A: [ 0.54  0.33  4.76 -1.09 -3.14 -2.89  8.06 -3.13  1.21  2.80 -3.80  3.41
 -5.77  3.50  3.26  1.19 -0.61  2.40 -9.01  6.35 -3.08 -5.77 -0.70  1.22
 -3.60 -1.31 -2.25 -7.25  0.12  8.11  2.12]
E: [-2.24  0.26 -3.11 -0.51  4.08  5.31 -5.96  4.55 -0.24  1.28  5.75 -3.63
  4.08  3.61  1.15 -0.98 -0.34 -0.20  0.53 -3.23  0.53  3.69  2.58  4.63
  1.15 -1.14  2.99  0.89  3.33 -3.89  1.20]
B: [ 0.54  0.33  4.76 -1.09 -3.14 -2.89  8.06 -3.13  1.21  2.80 -3.80  3.41
 -5.77  3.50  6.34  1.19  0.55  2.40 -4.93  4.44  0.06 -1.62  4.75  0.79
  0.64 -0.05 -0.84 -1.96 -4.22  4.63  7.57]
where: [3.26] -> A, 15
where: [4.55] -> E, 8
where: [-5.96] -> E, 7
where: [6.35] -> A, 20
where: [-0.34] -> E, 17

